Below is a small trained network, with its code and all its weights. Each question gives an input and a target symbol and asks what happens when units are switched off, that is, made to give their printed mean instead of their output.

import numpy as np


def w(rows, s, z=0):
    codes = np.array(rows[::2]) - 128.0
    scale = np.full(codes.shape[1], s)
    scale[-1] = z or s
    return codes * scale


def norm(h):
    return h / np.sqrt((h * h).mean(-1, keepdims=True) + 1e-5)


def f(y):
    return np.maximum(y, 0)


def softmax(a):
    e = np.exp(a - a.max(-1, keepdims=True))
    return e / e.sum(-1, keepdims=True)


def log_softmax(a):
    a = a - a.max(-1, keepdims=True)
    return a - np.log(np.exp(a).sum(-1, keepdims=True))


def net(x, mask):
    ids = ['αβεηλμξπσψ'.index(c) for c in x.split()]
    T = len(ids)
    res = E[ids] + P[:T]
    r = norm(res)
    for j in range(2):
        rows = slice(3 * j, 3 * j + 3)
        q, k, v = (r @ M[0][rows].T for M in (Q, K, V))
        z = softmax(np.where(np.tri(T) > 0, q @ k.T / 3**0.5, -1e9)) @ v
        o = O[0][rows]
        res = res + np.where(mask[j], z, o[:, -1]) @ o[:, :-1]
    y = f(norm(res) @ A[0][:, :-1].T + A[0][:, -1])
    res = res + np.where(mask[2:14], y, B[0][:, -1]) @ B[0][:, :-1]
    return log_softmax(norm(res)[-1] @ U[:, :-1].T + U[:, -1])


Q, K, V, O, A, B = {}, {}, {}, {}, {}, {}
E = w([
[131,110,160],'α',
[131,110,159],'β',
[132,110,160],'ε',
[134,119,2],'η',
[143,103,160],'λ',
[118,160,143],'μ',
[31,97,83],'ξ',
[115,161,142],'π',
[97,155,154],'σ',
[159,119,168],'ψ',
],0.0062)
P = w([
[128,115,252],'0',
[128,127,224],'1',
[126,128,194],'2',
[126,125,165],'3',
[128,123,142],'4',
[127,123,124],'5',
[127,124,101],'6',
[126,122,94],'7',
[124,119,88],'8',
],0.0042)
Q[0] = w([
[117,79,153],'H1',
[97,129,65],'H1',
[76,159,112],'H1',
[117,151,111],'H2',
[250,57,184],'H2',
[67,43,159],'H2',
],0.018)
K[0] = w([
[96,148,94],'H1',
[198,117,101],'H1',
[169,155,146],'H1',
[103,117,121],'H2',
[252,141,142],'H2',
[141,42,125],'H2',
],0.019)
V[0] = w([
[192,250,122],'H1',
[217,136,138],'H1',
[228,135,139],'H1',
[128,213,129],'H2',
[223,172,135],'H2',
[225,176,126],'H2',
],0.012)
O[0] = w([
[196,245,162,3],'H1',
[201,171,78,98],'H1',
[216,183,68,95],'H1',
[67,193,109,29],'H2',
[186,207,66,101],'H2',
[182,207,41,70],'H2',
],0.011,0.0041)
A[0] = w([
[52,181,57,73],'N1',
[80,108,140,130],'N2',
[128,124,189,119],'N3',
[56,150,168,3],'N4',
[167,196,37,59],'N5',
[65,155,50,75],'N6',
[32,127,131,127],'N7',
[130,71,97,94],'N8',
[88,209,114,151],'N9',
[2,79,159,128],'N10',
[160,165,226,77],'N11',
[53,86,76,115],'N12',
],0.0077,0.0041)
B[0] = w([
[183,145,254,145],'N1',
[108,163,103,178],'N2',
[80,156,113,172],'N3',
[108,211,63,132],'N4',
[136,213,13,160],'N5',
[185,105,226,143],'N6',
[173,185,175,183],'N7',
[125,70,94,184],'N8',
[147,44,147,159],'N9',
[58,221,69,254],'N10',
[171,170,227,161],'N11',
[104,76,177,192],'N12',
],0.016,0.0047)
U = w([
[94,109,115,78],'α',
[129,90,95,66],'β',
[102,113,142,33],'ε',
[57,254,137,108],'η',
[208,2,100,179],'λ',
[172,160,227,195],'μ',
[109,123,86,42],'ξ',
[168,150,183,131],'π',
[171,203,29,254],'σ',
[94,104,104,94],'ψ',
],0.01,0.0045)

Each question gives the input, a string of symbols that net reads in full, and the target symbol t.
The units are the heads (3 rows each of Q, K, V and O) and the neurons (one row each of A and B). Each row of codes is followed by its name. A weight is (code - 128) times the scale printed after its matrix; where a second scale follows, it is the last column's (O, A, B and U).
mask holds one flag per unit, heads first, then neurons. A switched-off unit (its flag False) gives its mean, the last column of its rows in O or B, instead of its output. The means were averaged over made-up inputs and are rounded, as every weight is.
A unit's drop is (log p(t) with every unit on - log p(t) with that unit switched off) / (log p(t) with every unit on - log p(t) with every unit switched off).
The circuit of an input: a set's keep is (log p(t) with only the set's units on - log p(t) with every unit switched off) / (log p(t) with every unit on - log p(t) with every unit switched off). Starting from the 12 units with the biggest drops (on a tie, the unit counted first), units are removed one at a time, each time the one whose removal leaves the highest keep (on an exact tie, the one counted first), for as long as the keep stays at least 0.8.
units of the circuit, in order: the units of the circuit, biggest drop first
unit that matters most: the unit with the biggest drop
top k neurons: the k neurons with the biggest drops, biggest first
which heads matter: for each layer, one digit per head in row order, 1 if its drop is at least 0.15 and else 0, layers parted by /
input σ λ ψ α η, target σ: unit that matters most => N5
input λ λ λ λ π λ β, target μ: units of the circuit, in order => [H1, N10]
input λ α λ λ λ η β, target λ: which heads matter => 11
input λ α λ λ λ π π β ε, target μ: units of the circuit, in order => [H1, H2]
input σ λ π σ, target η: which heads matter => 00
input β λ ψ λ ε ε π λ α, target μ: units of the circuit, in order => [H1, H2]
input ψ β λ β μ β λ λ μ, target μ: units of the circuit, in order => [H2, N6, N1]
input π β α π η β λ π, target μ: top 2 neurons => [N1, N6]
input λ λ σ η σ λ η, target η: units of the circuit, in order => [H2, N7]
input ψ λ λ λ ε, target λ: units of the circuit, in order => [H1, N10]
input α λ ψ η β, target σ: units of the circuit, in order => [H1, H2]
input α β α π λ ε λ η, target λ: top 2 neurons => [N10, N6]
input α λ λ π λ λ π α, target μ: which heads matter => 10
input μ σ β π α λ β ε, target λ: units of the circuit, in order => [H2]
input π π λ η, target μ: which heads matter => 01
input ε λ α, target λ: which heads matter => 11
input β ψ λ α β, target λ: units of the circuit, in order => [H1, N10, H2]
input μ ψ μ λ, target σ: units of the circuit, in order => [H2, H1]
input η ε π λ π λ, target μ: units of the circuit, in order => [H1, N10]
input β λ μ σ α ψ α π, target σ: units of the circuit, in order => [H1]
input η α λ, target λ: units of the circuit, in order => [H1, H2, N10]
input α λ α λ λ η, target λ: units of the circuit, in order => [H1, N10]
input λ σ ε β, target η: which heads matter => 10
input ψ α ε π λ η α σ η, target η: units of the circuit, in order => [H2, N10]
input λ λ λ λ λ π λ ε, target μ: which heads matter => 10
input λ β α λ λ ψ α, target σ: which heads matter => 01
input λ ε λ π η λ α, target λ: unit that matters most => H2
input β ψ σ β ε, target η: which heads matter => 10
input σ σ π λ π β, target μ: which heads matter => 11
